[[-15.3  -7.8   3.2   5.8]
 [ -0.9  55.8  -9.0  16.1]]
->
[ 5.8 -9.0]

[[-12.1 -29.4  24.3]
 [ 23.4   5.8  60.8]
 [ -2.6  -2.0  -8.8]
 [ -3.5  -3.2  -3.0]
 [ 51.9 -11.1  23.7]]
->
[24.3  5.8 -2.6]

[[-25.8  41.5]
 [  2.5  60.0]
 [ -5.7  56.9]]
->
[41.5  2.5]

[[ -0.5   7.7  -3.0  -0.9]
 [  3.8  -3.2  -0.8   3.0]
 [-32.0  27.1 -40.3  20.2]
 [  0.7  -2.6  -1.0  -2.0]
 [  1.2  31.0  31.9  45.3]]
->
[-0.9 -0.8 27.1  0.7]

[[ 52.6  10.5  43.1]
 [ -4.4 -13.7  11.8]]
->
[ 43.1 -13.7]

[[-28.7 -51.4]
 [-38.0  53.4]
 [  3.3   8.2]]
->
[-51.4 -38.0]

[[15.2 -1.3]
 [52.3 -1.1]
 [ 9.6 -6.6]
 [19.8  9.6]]
->
[-1.3 52.3]

[[ -4.9 -49.3 -22.8]
 [-13.8 -11.4   1.7]
 [ 17.5  -6.5  -7.1]
 [  5.6  -7.7  -7.1]
 [-52.3   4.7  -9.0]]
->
[-22.8 -11.4  17.5]
